Below is a small trained network, with its code and all its weights. Each question gives an input and a class and asks what happens when units are switched off, that is, made to give their printed mean instead of their output.

import numpy as np


def w(rows, s, z=0):
    codes = np.array(rows[::2]) - 128.0
    scale = np.full(codes.shape[1], s)
    scale[-1] = z or s
    return codes * scale


def norm(h):
    return h / np.sqrt((h * h).mean(-1, keepdims=True) + 1e-5)


def f(y):
    return np.maximum(y, 0)


def log_softmax(a):
    a = a - a.max(-1, keepdims=True)
    return a - np.log(np.exp(a).sum(-1, keepdims=True))


def net(x, mask):
    res = np.array(x, float).reshape(1, 7) / 4 @ E
    u = 0
    for l in range(3):
        y = f(norm(res) @ A[l][:, :-1].T + A[l][:, -1])
        res = res + np.where(mask[u : u + 3], y, B[l][:, -1]) @ B[l][:, :-1]
        u += 3
    return log_softmax(norm(res)[-1] @ U[:, :-1].T + U[:, -1])


A, B = {}, {}
E = w([
[130,130,226,128,107,197,122,114,69,151,106],'x0',
[110,99,153,156,125,116,139,127,158,116,118],'x1',
[76,229,114,122,68,98,232,140,119,151,44],'x2',
[154,120,147,108,121,110,143,115,128,89,110],'x3',
[91,74,138,4,136,60,162,102,142,188,228],'x4',
[175,94,83,121,169,145,156,82,134,202,71],'x5',
[121,139,125,119,131,89,71,100,91,134,97],'x6',
],0.0034)
A[0] = w([
[55,179,134,106,90,125,67,193,115,19,213,40],'0.n0',
[140,149,109,181,124,188,86,173,122,87,21,5],'0.n1',
[159,159,3,133,129,47,119,185,225,75,146,1],'0.n2',
],0.0043,0.002)
B[0] = w([
[98,114,104,119,222,159,171,209,146,79,36,255],'0.n0',
[109,130,105,48,144,64,145,98,172,135,254,248],'0.n1',
[158,199,196,168,149,128,138,116,20,214,169,252],'0.n2',
],0.0066,0.0028)
A[1] = w([
[179,245,50,219,110,177,85,77,199,21,170,24],'1.n0',
[124,153,253,127,73,244,103,91,103,127,119,1],'1.n1',
[150,144,84,103,211,141,152,115,146,148,67,55],'1.n2',
],0.0039,0.0016)
B[1] = w([
[96,89,167,2,74,130,121,68,165,202,165,252],'1.n0',
[104,182,138,176,172,101,155,68,73,217,187,232],'1.n1',
[98,81,173,137,209,139,152,142,188,105,86,236],'1.n2',
],0.0079,0.0014)
A[2] = w([
[222,165,91,218,168,74,80,179,117,142,211,1],'2.n0',
[88,185,40,107,2,88,219,173,134,156,31,116],'2.n1',
[246,25,70,181,215,184,138,52,193,219,47,211],'2.n2',
],0.0036,0.00065)
B[2] = w([
[188,143,137,171,72,177,129,114,14,201,138,188],'2.n0',
[156,27,62,182,93,212,1,80,140,56,152,212],'2.n1',
[99,138,120,162,96,126,132,214,152,35,45,253],'2.n2',
],0.0062,0.0038)
U = w([
[82,159,122,127,164,112,185,227,177,64,29,180],'0',
[169,221,213,171,135,86,209,69,16,233,173,95],'1',
[84,75,144,2,60,66,145,65,212,173,212,4],'2',
[129,114,133,143,100,140,116,122,121,117,131,196],'3',
[199,63,111,175,64,189,69,103,108,47,155,73],'4',
],0.0047,0.0029)

Each question gives the input, the list of numbers given to net, and the class t.
The units are the neurons (one row each of A and B). Each row of codes is followed by its name. A weight is (code - 128) times the scale printed after its matrix; where a second scale follows, it is the last column's (A, B and U).
mask holds one flag per neuron, layer by layer. A switched-off neuron (its flag False) gives its mean, the last column of its row in B, instead of its output. The means were averaged over made-up inputs and are rounded, as every weight is.
A unit's drop is (log p(t) with every unit on - log p(t) with that unit switched off) / (log p(t) with every unit on - log p(t) with every unit switched off).
The circuit of an input: a set's keep is (log p(t) with only the set's units on - log p(t) with every unit switched off) / (log p(t) with every unit on - log p(t) with every unit switched off). Starting from all 9 units, units are removed one at a time, each time the one whose removal leaves the highest keep (on an exact tie, the one counted first), for as long as the keep stays at least 0.8.
circuit, biggest first: the units of the circuit, biggest drop first
most important unit: the unit with the biggest drop
top k neurons: the k neurons with the biggest drops, biggest first
top k neurons in layer l: the k neurons of layer l with the biggest drops, biggest first
input [-6,7,6,-5,-5,0,6], class 1: top neuron in layer 0 => 0.n2
input [-8,0,5,4,-7,-3,-8], class 1: top 2 neurons => 0.n2; 0.n1
input [-5,0,-1,7,-8,-1,1], class 2: top 2 neurons => 1.n0; 0.n1
input [-2,-3,-6,-8,-8,4,-3], class 2: circuit, biggest first => 1.n0; 0.n1
input [2,4,4,0,3,-1,-1], class 4: circuit, biggest first => 0.n2; 2.n1; 0.n1
input [6,1,-3,2,4,3,-3], class 1: top 4 neurons => 1.n1; 0.n0; 0.n1; 2.n1
input [-4,3,8,-5,-4,-2,-2], class 4: top 2 neurons => 2.n1; 1.n1
input [1,8,-4,7,-3,-8,5], class 0: top 2 neurons => 0.n0; 2.n1
input [5,2,6,-5,0,1,-1], class 4: top 3 neurons => 2.n1; 0.n2; 1.n2
input [4,-2,-3,-5,-3,0,2], class 1: top 2 neurons in layer 1 => 1.n2; 1.n1
input [-6,2,8,-2,-4,-1,3], class 4: top 2 neurons => 2.n1; 1.n1
input [8,-1,0,8,-2,-5,-1], class 1: top 2 neurons => 1.n1; 2.n2
input [-1,-8,8,0,-2,4,-1], class 4: top 2 neurons => 2.n1; 0.n0
input [-8,7,6,4,0,-5,-6], class 1: most important unit => 0.n2
input [-7,2,6,6,-3,-2,6], class 1: top 2 neurons => 0.n2; 2.n2
input [-3,-7,8,3,6,0,1], class 4: circuit, biggest first => 2.n1; 0.n1
input [-4,-8,8,0,-8,1,-5], class 2: top 2 neurons in layer 0 => 0.n1; 0.n0
input [-2,5,-8,-7,-8,1,-8], class 2: top 4 neurons => 1.n0; 0.n1; 0.n0; 2.n1
input [0,-7,-6,-7,5,8,3], class 0: top 4 neurons => 2.n2; 0.n1; 0.n2; 2.n1
input [-6,8,-4,-6,6,-8,2], class 0: top 2 neurons in layer 0 => 0.n0; 0.n1
input [3,7,7,0,4,3,2], class 4: top neuron in layer 2 => 2.n1
input [5,0,-3,5,2,-8,7], class 0: top 2 neurons in layer 0 => 0.n0; 0.n2
input [5,2,7,-7,-2,-3,2], class 4: top 2 neurons in layer 0 => 0.n2; 0.n1
